Below is a small trained network, with its code and all its weights. Each question gives an input and a target symbol and asks what happens when units are switched off, that is, made to give their printed mean instead of their output.

import numpy as np


def w(rows, s, z=0):
    codes = np.array(rows[::2]) - 128.0
    scale = np.full(codes.shape[1], s)
    scale[-1] = z or s
    return codes * scale


def norm(h):
    return h / np.sqrt((h * h).mean(-1, keepdims=True) + 1e-5)


def f(y):
    return np.maximum(y, 0)


def softmax(a):
    e = np.exp(a - a.max(-1, keepdims=True))
    return e / e.sum(-1, keepdims=True)


def log_softmax(a):
    a = a - a.max(-1, keepdims=True)
    return a - np.log(np.exp(a).sum(-1, keepdims=True))


def net(x, mask):
    ids = ['αβγδεζθλμξστφψω'.index(c) for c in x.split()]
    T = len(ids)
    res = E[ids] + P[:T]
    r = norm(res)
    for j in range(2):
        rows = slice(2 * j, 2 * j + 2)
        q, k, v = (r @ M[0][rows].T for M in (Q, K, V))
        z = softmax(np.where(np.tri(T) > 0, q @ k.T / 2**0.5, -1e9)) @ v
        o = O[0][rows]
        res = res + np.where(mask[j], z, o[:, -1]) @ o[:, :-1]
    y = f(norm(res) @ A[0][:, :-1].T + A[0][:, -1])
    res = res + np.where(mask[2:10], y, B[0][:, -1]) @ B[0][:, :-1]
    return log_softmax(norm(res)[-1] @ U[:, :-1].T + U[:, -1])


Q, K, V, O, A, B = {}, {}, {}, {}, {}, {}
E = w([
[47,131,61,172,147],'α',
[176,118,102,56,126],'β',
[183,135,57,170,159],'γ',
[165,148,73,35,71],'δ',
[82,66,102,46,86],'ε',
[173,93,162,21,136],'ζ',
[41,109,79,205,162],'θ',
[128,117,153,6,101],'λ',
[2,83,79,155,94],'μ',
[13,148,99,35,41],'ξ',
[104,35,94,224,160],'σ',
[3,69,180,96,139],'τ',
[184,35,165,165,200],'φ',
[177,49,208,62,176],'ψ',
[123,99,27,200,66],'ω',
],0.0037)
P = w([
[146,112,67,114,174],'0',
[142,59,97,113,123],'1',
[139,254,162,177,173],'2',
[111,20,92,76,110],'3',
[141,11,117,106,82],'4',
[123,152,45,68,233],'5',
[100,88,133,152,120],'6',
[143,50,145,135,78],'7',
[142,234,226,204,115],'8',
[92,66,169,98,93],'9',
[138,39,198,142,37],'10',
],0.005)
Q[0] = w([
[103,59,63,82,147],'head 0',
[118,6,92,129,54],'head 0',
[156,82,154,93,75],'head 1',
[132,186,169,196,124],'head 1',
],0.017)
K[0] = w([
[146,154,224,197,52],'head 0',
[140,66,206,177,1],'head 0',
[139,41,183,150,24],'head 1',
[92,106,7,41,243],'head 1',
],0.011)
V[0] = w([
[17,178,106,47,34],'head 0',
[91,64,236,102,228],'head 0',
[192,200,148,132,155],'head 1',
[253,106,160,57,123],'head 1',
],0.0076)
O[0] = w([
[90,203,72,111,116,133],'head 0',
[125,101,135,114,245,124],'head 0',
[152,176,183,160,132,4],'head 1',
[185,155,117,88,150,248],'head 1',
],0.011,0.0022)
A[0] = w([
[177,72,8,108,124,135],'neuron 0',
[83,170,42,142,25,119],'neuron 1',
[156,143,96,236,145,168],'neuron 2',
[157,132,181,42,96,99],'neuron 3',
[254,70,75,123,97,3],'neuron 4',
[40,77,105,158,118,136],'neuron 5',
[101,213,41,117,190,90],'neuron 6',
[208,66,75,215,108,54],'neuron 7',
],0.0071,0.0052)
B[0] = w([
[144,162,221,180,106,253],'neuron 0',
[199,86,107,160,166,201],'neuron 1',
[93,136,142,69,120,176],'neuron 2',
[55,151,119,125,138,168],'neuron 3',
[94,255,127,137,198,183],'neuron 4',
[122,197,106,152,166,191],'neuron 5',
[74,39,142,58,63,201],'neuron 6',
[35,110,222,94,65,178],'neuron 7',
],0.0088,0.0053)
U = w([
[131,165,104,206,153,204],'α',
[174,247,130,105,179,2],'β',
[141,143,237,158,97,118],'γ',
[194,192,98,118,68,184],'δ',
[131,40,95,101,80,138],'ε',
[184,146,136,91,187,157],'ζ',
[84,130,133,190,145,109],'θ',
[113,144,138,5,101,45],'λ',
[100,125,71,162,129,249],'μ',
[86,164,45,109,50,99],'ξ',
[112,30,170,168,148,7],'σ',
[52,90,100,103,212,80],'τ',
[179,62,146,140,181,227],'φ',
[182,81,131,102,199,207],'ψ',
[141,85,112,190,37,221],'ω',
],0.017,0.0027)

Each question gives the input, a string of symbols that net reads in full, and the target symbol t.
The units are the heads (2 rows each of Q, K, V and O) and the neurons (one row each of A and B). Each row of codes is followed by its name. A weight is (code - 128) times the scale printed after its matrix; where a second scale follows, it is the last column's (O, A, B and U).
mask holds one flag per unit, heads first, then neurons. A switched-off unit (its flag False) gives its mean, the last column of its rows in O or B, instead of its output. The means were averaged over made-up inputs and are rounded, as every weight is.
A unit's drop is (log p(t) with every unit on - log p(t) with that unit switched off) / (log p(t) with every unit on - log p(t) with every unit switched off).
The circuit of an input: a set's keep is (log p(t) with only the set's units on - log p(t) with every unit switched off) / (log p(t) with every unit on - log p(t) with every unit switched off). Starting from all 10 units, units are removed one at a time, each time the one whose removal leaves the highest keep (on an exact tie, the one counted first), for as long as the keep stays at least 0.8.
circuit, biggest first: the units of the circuit, biggest drop first
unit that matters most: the unit with the biggest drop
k most important neurons: the k neurons with the biggest drops, biggest first
which heads matter: for each layer, one digit per head in row order, 1 if its drop is at least 0.15 and else 0, layers parted by /
drop when u is switched off: that unit's drop, to one decimal
input δ γ σ, target δ: circuit, biggest first	(head 0; head 1)
input γ γ α λ λ γ, target α: circuit, biggest first	(head 1; head 0; neuron 6)
input λ τ α, target λ: unit that matters most	neuron 6
input α γ λ γ γ λ λ φ θ, target λ: 2 most important neurons	(neuron 6; neuron 2)
input σ γ θ, target σ: which heads matter	10
input ζ γ γ, target ζ: which heads matter	11
input ω γ σ, target ω: which heads matter	10
input λ τ γ γ γ γ α δ λ γ, target λ: circuit, biggest first	(head 1; head 0; neuron 6)
input γ γ γ α γ δ γ γ γ, target δ: which heads matter	10
input ω γ λ τ ζ, target ζ: which heads matter	11
input τ τ ξ λ λ φ, target ξ: which heads matter	10
input λ λ ψ, target λ: circuit, biggest first	(neuron 6; head 0)
input τ γ τ δ α, target α: circuit, biggest first	(neuron 5; neuron 6)
input ζ γ β μ θ β ζ α ψ, target β: circuit, biggest first	(neuron 6; neuron 0)
input ζ β ω β λ σ λ α, target α: circuit, biggest first	(neuron 5; neuron 1)
input γ γ γ γ γ γ λ γ γ γ λ, target λ: circuit, biggest first	(head 1)
input δ σ λ γ ψ λ σ γ δ, target λ: circuit, biggest first	(neuron 6; head 0)
input γ λ λ δ γ, target γ: circuit, biggest first	(head 0; neuron 4)
input β γ δ λ ζ λ δ β λ, target λ: 4 most important neurons	(neuron 6; neuron 0; neuron 4; neuron 5)
input ξ β τ, target ξ: circuit, biggest first	(head 0)
input λ δ ψ α γ γ α α σ θ ε, target ε: which heads matter	11
input γ γ γ τ λ τ λ δ γ, target τ: which heads matter	10
input ζ γ α, target ζ: circuit, biggest first	(head 0; head 1)
input λ γ λ μ τ τ, target λ: which heads matter	11
input β δ τ ω τ, target τ: drop when neuron 5 is switched off	0.1
